Each row has a class, written after it.
[ 316  200   48  -30 -418  -10  -42 -178  -16   22  224   96    1   24
  146  137  -69  -71  326  156 -154  -35  -55  -83  137  -66  247  103
   61  -27   53   52   33  208  -67  -19 -365] => C
[ -38  105   34 -118   16   55  112   64  -36    8  -93  -93  -47  103
  -51  -82  -52  -50  -71  165   39 -134 -138  134 -117   41    2  -33
  -42  -53  -88  -63   32  132 -165   64   70] => Q
[  98  -83  -89  104   22   57  -17   35  -40  -14   12   79  -55  156
  141  124  -48  -57   19  115 -144 -125  166 -108  338   86  -81  127
   64   48  121  -68  -60  -27   27  198  -28] => Z
[ -64 -251 -170 -268  279 -127  -68  259  -29  125  -96  -57   25   33
 -157 -203  -83   86 -171   -3   68   40   69   44  -71 -157  113 -132
 -116  -15  194 -196   27  223   95 -117  240] => A
[  39   53  -81    8 -319    9 -132  127  -63   19  191  149  168   57
   86   32  -68 -316  145  173 -168 -154  207    8  257   89   19  119
  -41   37   -6   89   88   68  139  159 -163] => Q
[  99 -335   47  -16  315   13  112    8  -73  -30  -35   96 -216  123
   61  -52  167  113   35  225 -134  206  141 -135 -144 -137   15  -80
 -257  150  416  115  -70  168  104  203  -31] => X
[ -39   13   33   63  147  -31   70  113   51  126 -107  -56   43   77
  -92  -75 -188  -76  -29  -94  122  -27   26  -29  193  -60  -82  102
   68   18 -174  -59   12  -37    7  -84   32] => X
[ -88   44  209   85   -5    2  -55   75  -71  221 -143  204  -75   39
   25  -76 -202  -77   49  -26  -20  -73  -78    3  305   22 -204   45
    5  -28  282   64  -36  202  -11 -223  131] => R
[  73 -127  209   -9   31  -91   21    0  -51 -141 -130  -94  -27   -9
  108   95   73  121   21 -120 -134   47  -12  -59  -75 -148   52   79
  -62  -19  149  204   18  -82  197  117   89] => G
[ 190   89 -231  337 -238  -23   66 -324 -145  315  270  322 -394 -386
  256   49 -415   50   95   82 -333 -118   39  -99   70 -134 -159  358
  -15 -104  610 -342  -58 -216 -183   98  -40] => M
[ -85 -214   34  -38  282   89 -114  109   -4  -85 -129 -217  110   30
 -185 -105 -143  -28  -67 -242  -15    1   -3   42  -14  288  -49   79
   30 -137  -37  105   32  195  126   -2   94] => C
[-244   91  -86   90 -262  166  127 -352 -109 -191  123  108    6 -121
  195    5   38   48 -123  260  -95 -131   91 -181  132  -83   21 -155
  220   94   59  218   35  397 -221  251   63] => Z
[ 90  13 -13 -45 -93  -3 -32 -50  10 -51  88  -7 -25 -47 -30  60 -39 -52
  18 -13 -48  -5  17 -47  20 -56  99  -2  58 -16 -24   4  43 -82  42  73
 -78] => G
[-205  -19 -193  -16  -98   25   66   -6   19   96 -228  -60   23 -213
  119 -130  -41 -158 -175   35  -10 -283   30  193  126  -41   -5  197
    3   80  -63   61  -10  223 -138  185  186] => X
[ -83   48 -118  122   31   87  -21  -42   -5   82  -60   47   22  -54
   45  -27  -26  -26    6  154 -156 -136   65   10  130 -102  -23   63
   73   -6  171    3  -52  260  -67  116  196] => R
[  -6   41  -37   45 -137   -1   78 -126    4  201  -11   72   30  -67
  170 -113 -140 -274  -31  116 -149  -58   66   72   26   45  106   84
   97   24   19  -59   29   48  -72  -99  -42] => A
[-107  -74   -9   31   -5   62  -47  -37 -115 -173   -6   91 -104   19
   95 -114   44   73 -116   86  -24  -12   64  -82  137  -51   60 -142
  116   35  213   60  -42  294    1  158  141] => Q
[  75   88  105   -2  -98  -43    7  -86  -22   26   77    1  -64  127
   16  -45   10 -185   73   59   52   10  -30 -115   69   28   26  -51
  -72   28 -142   46   17  -50  -15 -128 -116] => Z
[ -24   -6   12  -79  139   -5   66  -37  -46   66  -29   40 -123  165
  140  -19    9  166  -60  106    7 -112  -38   21  -26 -189   -7   55
   98  -78  265   20  -44  252 -138   93  396] => G
[-117   58   14   78   31   79   24 -142   25  -49   19  -35   33   46
   70  -18   66  105  -20   75  -31 -140  -12 -130  -71  -28  -20   18
  179   -3   38   77  -67  230  -41  144  184] => D
[-146  156  257  265  164   52   98    3   -8  -73   33  -88  -61 -109
 -134  234  -45 -173 -180  248  186 -232  129   11 -127  391 -481  110
 -174  129 -132  170   21 -176 -228  260  199] => R
[ 181  228   57   13  -18  -34  255  108  -50   77  217  123 -219  224
    9 -157 -189 -155  -34  170  164  100  -42  138 -261    7 -162   15
    6  -67 -204 -178   36  110  -43   27 -138] => M
[ -93   30  289  -30   32  179  -23 -202 -172  -30  154 -258  -25  377
   83  -83  251  347   91  337  138   32 -197 -207 -382  -20   53   34
   20 -117  396   79 -109  341 -273   70  391] => D
[  72   69 -166   31   -9   25  -53  -18    8  -40  103  -61    4 -126
 -164  110   58   53  -20  -34    8    4   40 -103    3 -131   22   20
  -90  -46  -96  -21  -15 -148  -14  100  -18] => M
[ -65  -30   60   36 -120  -20  101  -37 -122  -57   31  266 -115 -170
   19  -65   39   66 -184   46  -67    1  137   68  -10 -166   33  -59
 -184  118  196   20   51  -51  109  392  133] => F
[  17  227   20  210 -166   51  163 -142   -1  142   38  220  -60  -31
  348   49 -188  -77  124  259  -91 -235   89   32  318    7  -83   94
   52  144  116   64   68  471 -244  136   61] => G
[  55   -8  320 -163  -48   46   88   66 -130 -235   74    0 -135  350
  -49  -62  130   81  -15   38  -40  171 -185  -48 -168  172 -114 -238
  -61  -60   91   79  101 -162  193   -9 -240] => D
[  88  -79  658  177  483 -139  151  318   22  242 -242  -28   97   88
 -155  -98 -249 -117 -309 -400  369  139   87  -80   91  289 -221   38
  -47    5   50  227 -152 -266  248 -293  345] => X
[ -37    8   16  -74 -135   29  -71  -80   12   -7  -44   88   -2  178
   35   75  129  -88   27  193 -187   22  -24  -30  172   48   22  -64
   66  -37   69  -18  -24 -140  -18 -104  -16] => A
[  -9   13  142 -169 -194   21  -35 -185 -156  -14  128  386 -270  125
  212   68   20   30   31  358   -1  -97  -13   63 -160   89   92  -46
   56  -15  419  -41   88  -84 -125  151   32] => A
[ 142  116   35  -26 -201  -72   41 -180 -122 -104   97  -72 -151  122
  171   27   76   32   26  175   14  -35 -111  -23  -11   -7   44  -69
  139 -104   99  115  -27  -22 -108 -169   95] => Q
[ -60  -18  -37  -41  -14   91  -34 -113  -46   33   70  -17  -71   58
   37  -62  -35   35  -12  140  -31 -127  -48  -17    6  -45   13  157
   55 -106  175  -92  -35  153 -119  170  244] => D
[ 116  142    3   12 -158 -126   95   -7  -89  -11    3  -10  -83  106
  205   27    4   39   -7  173   86  -86   18   30    4  -53   -9   23
  -12  -16  102    1   18  -42  -22  -28   56] => F
[-184  -23   61  119 -108   88   24 -182 -107  -50   90  -35   69 -114
   40 -188    3 -163 -176   45 -135 -220  107 -246  138  -95  -52   54
  124  113   46  238  -71  267  -58  280  172] => A
[ 112   40  -31 -122  -71  -51   64   33  -55   94  179   -1  -41  351
   71  -79  -29   18   40  245  119  -68    4 -145    7  -13 -136  -13
   79   28   59  -59  -48  -98 -116  -46  -30] => A
[ -43 -147 -265 -152   88  212  -95 -141 -185 -242   72  -21 -155  -20
 -425 -192  217  183 -260  -20   94  -15   81 -190   95 -528  119 -211
 -171  116 -103 -156  -46   43  -95  621   86] => F
[  27  138   35  139  -80  -15   67    8   26   32    3  -39  120  -59
  113  -15  -59  -15   -8   14  -66  -92   39  -84    3  -53 -102   87
  127  -16  -42  116  -39  144   43    3   70] => Q
[-114   18  -16  158  -48   96 -111 -110  -93    2  125   77   -4  -45
  -23  -66   49   32  -55  273  -60 -120  173 -228  161  -99  104   85
  114   73  168   13  -85  185 -103  331  204] => Z
[ 324   29   22 -346   31 -166 -121  223  -26  118  163 -211  -36  389
 -416 -170  179  394   15   11  406  290 -205 -101 -414 -164  -22  -47
  -57 -232 -296 -470  -37 -477  168 -349   72] => X
[ -23  158   46    8  -69   25   54  -13  -14   40   92  -30   26  116
   81  -17   -8  -98   40  117   74  -96  -46  -13  -59   75  -75   -9
    1    9  -72  -18   47   54 -117  -50  -44] => M
[  59 -135  -16   23  151   93   55  -98 -131 -216  144   61 -113 -117
  -85  -94   54   90  -77   66  -39    6   76 -126 -126  107  -58 -260
   29  119   83  257  -40  256  -69  211 -125] => R
[-170  -13    0   66  -60  137  -73 -101 -125  -62  115  -35   66    6
  -31 -148   90   -4  -40   81   21  -76   41 -163    0  -28   65  -42
   87   43   91  109  -46  151  -63  159   39] => D
[  97    6   89 -170   -6   -9   90  -65    7 -126  -14   11 -133  179
  -95  -55  -13  -63  -79  -80   30  144  -78   40  -69    6  -58  -46
   -3  -80 -294  -12   94 -156   55  -11 -190] => C
[   8  -43 -188 -160 -214   11   -6 -111  -66  -15  -13  125 -120  -97
  -99   51    5  107  -14  272  -40   -4  -44  217  160   99   59  -22
 -101  -32  144 -207   51 -207 -143   54  -43] => X
[  76   94  148 -101  -24   -3  -38   66  -49   33   87  -55  -98  226
  -85  -70   66   -5   98   88  154  100 -163   -1 -212  -11   -4  -64
 -113  -91  -29  -89  -10  -26  -39 -125   -2] => G
[ -10    7   -3   62   26   24   -6   69   -3   24  -77   23  -18    5
    2   22  -24   40   22  -49  -49   -7   30  -73   98 -132   21   27
  -54   40  102   87   -6   58   68  118   10] => M
[ 105   24   65  -34   48    8   46   91   -7   42   36  -46   33  130
   -6   28  -64   70  -34    8    2   25   37  -74 -179   29  -50    5
    0  -78   37   29   33   45   95   21   57] => F
[  45  -26  -76 -158  -84   73 -131   50  -35  -20   56  -14  -52   11
 -153  220   41  220 -115   99  182  118  -47   22  -63  109   62 -279
 -185  -67  209 -384    3 -349  -69  -60  160] => Z
[ -15 -595  339 -253  293  -64   97  442 -165  113 -605  -94   15  177
  100 -432 -274 -437 -194 -473   42  329  -37  186  310   51  326 -339
 -112  271   79  258  -18  231  127 -417 -437] => D
[-153  -76 -104    7 -168   53  -72 -196 -150  -67  104   38  -35 -199
   71 -151   89  -58 -178  121  -15 -143  152 -106   41 -135  106   -3
   34   79  155   86    3   -1  -59  272  215] => R
[-232  -21   34 -115  171   96  228  223   31  129 -159   16   49  280
   -6  -92   26  123 -107  268  130  -80   14  106 -401  146 -348  -60
 -244  131  145   39  -14  256  -20  212   98] => Q
[ 129   -3  348  181 -186   34  456 -173 -276  221  272  305 -204  140
  358 -117 -262  -48  153  389  271    2   87 -415  670  -55   63  229
  -64  139  192 -146  -44  310 -258 -148 -191] => G
[ 237  -78  -36  -80   61  -90  140  254   91  288   66  156   68  146
  326  -65 -463 -256   50 -118 -122 -103  143   85  200  -96   27  236
  134  -61  175 -208   72  317  207  -27   28] => C
[ 109   81 -129 -148  -27  -39  -51   59  -57  -61   58 -160  -21   59
 -175   35   -7    1   41 -171  -72  -91 -154  155    4 -187   25  -43
  -98 -156  -57  -10  140  -87   95  -13   67] => D
[ 331    5    4 -101  -51  -80  -27    4   39  -25  102    8  -76  -15
 -114   53 -206   51  113  -81   59  101  -71  -29  214   13   53   37
   89 -145  -38  -90   65 -358   87 -126 -142] => X
[ -97 -144 -170  -42 -207  152  -99 -171  -23  -63 -145  -96  341 -214
  146   52  181  238   31  174 -337 -121   87   -7  212  -24  201  216
  125 -123  344  195   31   42  144  230  273] => Z
[ 143  -78   81  -19  -86    9  -37    3  -40   38   37   37  -16   14
   89  -52  -45 -112   46   34  -88  -16   28  -85   67   65   25   17
  -16  -13  111   66    3 -112   82   13  -18] => F
[ -87   65   81  -32  -93   34    5  -65  -72  -30  137  174 -173   15
   -9   44   56  209  -29  217   21    9  -14  -59 -173  -26  -33 -125
  -92   69  256  -12   68   84  -72  204   75] => Z
[-105  160  191   82   57  -99 -276  245   49  185 -102  -76  225 -200
  -56 -114  -35 -254 -160   50  359 -152  148   55 -177   13   26  148
  -95    5 -189  -31  -48 -130  -83   43  487] => A
[-100  127   58  -22  -90   32  -81   23  -89    3   94   31   11  116
  -10 -150   38   67   -1  164   33  -38   -9  -40    4 -156  142   58
  -32  -80  180  -10  -52  467  -53  158  241] => Q
[ 193  -28   84 -126   63  -32  -13  171    1   85  -74  -19  -49  152
   30  -26  -57  -11   48   17   43   83  -61   98 -126   78  -77  -20
  -96  -62   44  -27   41  -33   45 -123  -34] => X
[ -19  -21  -51  -43  -69  -33    3   19   49  -51  -49  -65   33   -2
  114  -71   18 -113  -48  -53  -27  -33  -18   80  -35   59    1   79
  126  -53  -85   71  -31  113   69  -41   -1] => C
[  99  154   24   24  -72  -75  -41  205   36  157  122  -31   99   22
  116  -78 -175 -215  -50  105   62  -53   75   68  -47   97   64  110
  118  -87  -72  -82  -17  102 -105  -70  112] => F
[  73  128  -34  126  -45  -72   76   70   52   66  -41  -42   36  102
  220  109  -71 -123   45   55  -57  -67   42  -40  164   74  -98 -105
   82   59   44   47  -19  166  -10 -260  -64] => X
[ -29   81   37 -123 -250   24 -162    2  -52  -56  211    9   19   76
  -68  -74   78  -71  -39  -30  -49   68  -53  -32 -110   23    2  -19
   86 -100 -170 -122   88 -264    9  -27  -99] => R
[-181 -108  -10   10  -13  -36  -52   39  -44   71 -174   98   21 -149
   17 -175    3 -134 -101   30  -30  -18   78  113  137    8   64    1
  -31   70   31   31   27   -3   21  -27   85] => X
[ -59  -19 -153   14  -71   94  -85  -91  -88   17   21  -89  109  -91
  -87  -35  130  -13  -80   59 -102 -100   81  -57   62 -139  117  116
  -21  -21   78   26  -41 -130  -40  211   94] => M
[ -30   26   52  -92   71   58   29  200   54  -77   -5   63  -19  142
 -247   76  -61 -115   67  -64   51   84  -71   89   18   97  -89 -142
 -136   29 -237 -113   86 -127   68    6 -328] => R
[ 223  166 -184  -61  -80 -102    5   -5  210  180   21 -201  114 -406
  -61  251 -258 -300  101  -91   34 -311 -140  303    4  216   88  -37
  -54   -3 -124 -139  133 -303 -127 -297  -17] => A
[   2  -32  -31   -6 -123   42  -95 -128  -84  -53   32  -27   28  -29
   41  -42  198   18  -39   83  -43  -47   77  -77   -5 -127  138   65
   17   35   47  139  -39  -82  -18  204   67] => D
[-194 -178  301  -71  221  179 -116  152  -53  355  -20  125   44  177
 -317 -226 -178  -95   81  112   34  260  -71   33 -319  182  -32 -191
 -261  -23  378 -198   81  -73   52 -199   64] => F
[ 232   54  -88  -96  -82  -64 -192  -25    2 -135  210  -34   23   -3
 -117  163   94   30   88   92   43   10   77 -119  -52  -57  131 -153
   60    7    7   36   60  -90  102    0 -128] => M
[  41  113  160  -49   52   84  -15  -42   33  -11   37 -107   46   79
 -289  169   33   10   72   38  159   65 -212  123  -22  284   89 -137
  -22 -112    2 -124   -1 -294  -82 -239  -56] => Z
[  58 -104   60   76    1  -60   12   -2  -33  127   23   55  -51  -83
  122 -185 -145 -235  -18  -35    6   58   72  -49  101   -7   67   86
   50   34  -12 -111  -54 -123   -6 -126  -51] => R
[-218  354  525  -11   17  254   26  536  210   37  214 -242  172  806
 -276  182  386   28  648   -9  261  201 -694   65 -363  341 -594  -78
 -495  -57 -492  -75 -146  263 -225 -346 -284] => G
[-144 -172  143   21  254   65  124  -33  -98  -81   94   38 -271  108
 -225 -480   90  266 -115    8  -24  290  -82 -355 -489 -161  -46   -7
   16  -28  -37 -193  -49   19  217  209 -142] => M
